Here is a tiny trained network, its code and every weight. The questions are about switching its units off for an input and a class, where a switched-off unit gives its printed mean instead of its output.

import numpy as np


def w(rows, s, z=0):
    codes = np.array(rows[::2]) - 128.0
    scale = np.full(codes.shape[1], s)
    scale[-1] = z or s
    return codes * scale


def norm(h):
    return h / np.sqrt((h * h).mean(-1, keepdims=True) + 1e-5)


def f(y):
    return y / 2 * (1 + np.tanh(0.7978845608 * (y + 0.044715 * y**3)))


def log_softmax(a):
    a = a - a.max(-1, keepdims=True)
    return a - np.log(np.exp(a).sum(-1, keepdims=True))


def net(x, mask):
    res = np.array(x, float).reshape(1, 7) / 4 @ E
    u = 0
    for l in range(3):
        y = f(norm(res) @ A[l][:, :-1].T + A[l][:, -1])
        res = res + np.where(mask[u : u + 8], y, B[l][:, -1]) @ B[l][:, :-1]
        u += 8
    return log_softmax(norm(res)[-1] @ U[:, :-1].T + U[:, -1])


A, B = {}, {}
E = w([
[38,35,154,198,111,115,2,119,179],'x0',
[115,125,155,123,137,128,144,146,120],'x1',
[80,133,114,184,129,65,189,65,7],'x2',
[127,128,129,135,129,136,129,129,127],'x3',
[11,178,14,93,235,162,81,181,99],'x4',
[127,130,128,125,128,131,126,120,129],'x5',
[128,125,133,152,140,159,128,106,134],'x6',
],0.0062)
A[0] = w([
[184,159,119,97,96,195,146,186,161,203],'0.n1',
[78,211,47,85,240,164,136,156,107,107],'0.n2',
[3,132,78,123,173,137,65,179,130,2],'0.n3',
[115,33,149,82,152,153,31,142,171,94],'0.n4',
[7,57,159,133,45,117,96,79,128,139],'0.n5',
[140,155,136,108,114,118,50,99,26,178],'0.n6',
[64,108,75,113,135,172,96,144,77,81],'0.n7',
[151,218,144,154,147,88,202,90,110,102],'0.n8',
],0.0068,0.0027)
B[0] = w([
[158,103,196,75,254,125,135,121,166,216],'0.n1',
[101,20,91,137,103,169,182,224,92,254],'0.n2',
[118,174,232,112,189,141,110,44,203,207],'0.n3',
[144,157,147,104,43,129,103,146,149,212],'0.n4',
[220,51,91,196,146,101,58,137,74,203],'0.n5',
[112,108,149,218,154,151,188,137,68,152],'0.n6',
[76,206,175,157,166,84,131,130,130,168],'0.n7',
[102,157,143,154,77,89,125,79,115,194],'0.n8',
],0.0076,0.0064)
A[1] = w([
[110,95,48,96,77,113,144,154,99,49],'1.n1',
[129,54,126,141,199,196,133,151,134,154],'1.n2',
[129,151,161,154,144,93,227,70,146,159],'1.n3',
[104,93,68,49,166,182,141,147,125,4],'1.n4',
[218,155,124,17,189,160,134,150,199,201],'1.n5',
[96,118,156,144,106,172,131,218,193,114],'1.n6',
[160,122,158,100,89,156,22,217,254,96],'1.n7',
[62,154,206,133,70,167,148,156,201,72],'1.n8',
],0.0078,0.0027)
B[1] = w([
[6,137,150,102,231,124,106,131,146,131],'1.n1',
[244,142,126,66,66,77,163,96,181,185],'1.n2',
[135,254,56,92,103,123,87,167,181,175],'1.n3',
[201,49,119,94,134,210,140,189,100,154],'1.n4',
[169,92,164,228,246,69,110,165,139,241],'1.n5',
[172,178,77,19,101,176,87,130,66,174],'1.n6',
[1,141,113,85,24,174,223,107,86,254],'1.n7',
[108,97,30,114,140,117,74,74,79,152],'1.n8',
],0.0058,0.0089)
A[2] = w([
[150,155,89,86,104,187,153,143,123,52],'2.n1',
[171,254,99,105,41,103,115,107,77,5],'2.n2',
[109,94,206,123,53,160,73,104,98,146],'2.n3',
[102,51,194,114,203,136,128,163,131,237],'2.n4',
[118,217,92,127,93,151,231,117,72,85],'2.n5',
[110,134,156,189,198,45,116,126,176,227],'2.n6',
[11,191,108,136,173,108,26,55,130,120],'2.n7',
[180,137,203,163,158,63,117,139,224,49],'2.n8',
],0.0077,0.0031)
B[2] = w([
[180,109,168,207,173,74,103,127,84,145],'2.n1',
[254,196,138,35,66,174,96,84,149,176],'2.n2',
[104,85,23,45,155,131,201,115,91,219],'2.n3',
[178,154,132,221,77,95,112,85,155,253],'2.n4',
[83,163,95,157,81,181,119,165,63,210],'2.n5',
[170,193,159,173,138,74,59,113,209,204],'2.n6',
[137,196,210,64,233,153,129,151,176,196],'2.n7',
[7,119,150,178,174,83,70,133,138,196],'2.n8',
],0.0083,0.0058)
U = w([
[139,180,225,187,218,60,83,102,220,255],'0',
[208,241,126,128,41,130,127,100,108,97],'1',
[111,34,78,68,40,132,180,96,145,194],'2',
[179,56,93,229,113,49,48,57,82,18],'3',
[254,58,133,117,198,179,173,229,158,34],'4',
[71,153,68,196,154,166,199,197,48,69],'5',
[62,127,163,33,201,200,94,109,179,115],'6',
],0.013,0.0021)

Each question gives the input, the list of numbers given to net, and the class t.
The units are the neurons (one row each of A and B). Each row of codes is followed by its name. A weight is (code - 128) times the scale printed after its matrix; where a second scale follows, it is the last column's (A, B and U).
mask holds one flag per neuron, layer by layer. A switched-off neuron (its flag False) gives its mean, the last column of its row in B, instead of its output. The means were averaged over made-up inputs and are rounded, as every weight is.
A unit's drop is (log p(t) with every unit on - log p(t) with that unit switched off) / (log p(t) with every unit on - log p(t) with every unit switched off).
The circuit of an input: a set's keep is (log p(t) with only the set's units on - log p(t) with every unit switched off) / (log p(t) with every unit on - log p(t) with every unit switched off). Starting from the 12 units with the biggest drops (on a tie, the unit counted first), units are removed one at a time, each time the one whose removal leaves the highest keep (on an exact tie, the one counted first), for as long as the keep stays at least 0.8.
units of the circuit, in order: the units of the circuit, biggest drop first
unit that matters most: the unit with the biggest drop
k most important neurons: the k neurons with the biggest drops, biggest first
k most important neurons of layer l: the k neurons of layer l with the biggest drops, biggest first
input [1,-4,-7,-7,-4,5,0], class 2: units of the circuit, in order -> [1.n7]
input [8,-7,-2,1,1,5,3], class 6: 2 most important neurons of layer 1 -> [1.n2; 1.n4]
input [-8,-5,-1,8,7,5,2], class 4: units of the circuit, in order -> [1.n7; 0.n2]
input [-1,0,7,-6,0,-7,7], class 1: 2 most important neurons -> [0.n2; 1.n3]
input [-4,-2,-2,-4,1,6,0], class 4: 2 most important neurons of layer 0 -> [0.n2; 0.n3]
input [-1,-7,-5,1,-1,-7,5], class 0: 2 most important neurons of layer 0 -> [0.n1; 0.n2]
input [0,-7,-6,4,8,6,4], class 4: units of the circuit, in order -> [0.n2; 1.n2]
input [7,-7,-6,8,2,-1,6], class 6: 2 most important neurons -> [0.n2; 2.n7]
input [8,-1,-5,-7,1,5,5], class 6: 3 most important neurons of layer 1 -> [1.n2; 1.n4; 1.n8]
input [2,8,-7,6,-1,-3,-1], class 2: 2 most important neurons -> [1.n7; 0.n4]
input [0,-1,-6,5,-2,4,-1], class 0: 2 most important neurons -> [0.n1; 1.n5]
input [-2,-7,-1,-6,6,-3,-3], class 4: 2 most important neurons -> [0.n2; 1.n7]
input [8,0,5,8,1,0,5], class 0: 2 most important neurons of layer 0 -> [0.n2; 0.n3]
input [4,7,4,1,4,-7,7], class 0: unit that matters most -> 0.n3
input [0,-5,0,0,1,4,4], class 4: 3 most important neurons -> [0.n8; 1.n7; 0.n2]
input [1,6,1,-2,-3,-8,-5], class 3: 2 most important neurons -> [1.n7; 0.n4]
input [0,-4,-6,7,5,-4,4], class 4: 3 most important neurons of layer 0 -> [0.n2; 0.n1; 0.n8]
input [-2,4,-8,-7,-6,-3,-2], class 0: 3 most important neurons -> [1.n5; 0.n1; 0.n2]
input [-1,-7,0,-3,8,-1,-4], class 4: 2 most important neurons of layer 1 -> [1.n7; 1.n4]
input [-1,6,8,-5,-3,5,3], class 1: units of the circuit, in order -> [1.n3]
input [-1,7,-3,8,-1,4,-3], class 0: 2 most important neurons -> [0.n1; 0.n2]
input [7,0,-6,4,0,1,-6], class 2: 3 most important neurons -> [1.n7; 0.n5; 2.n3]
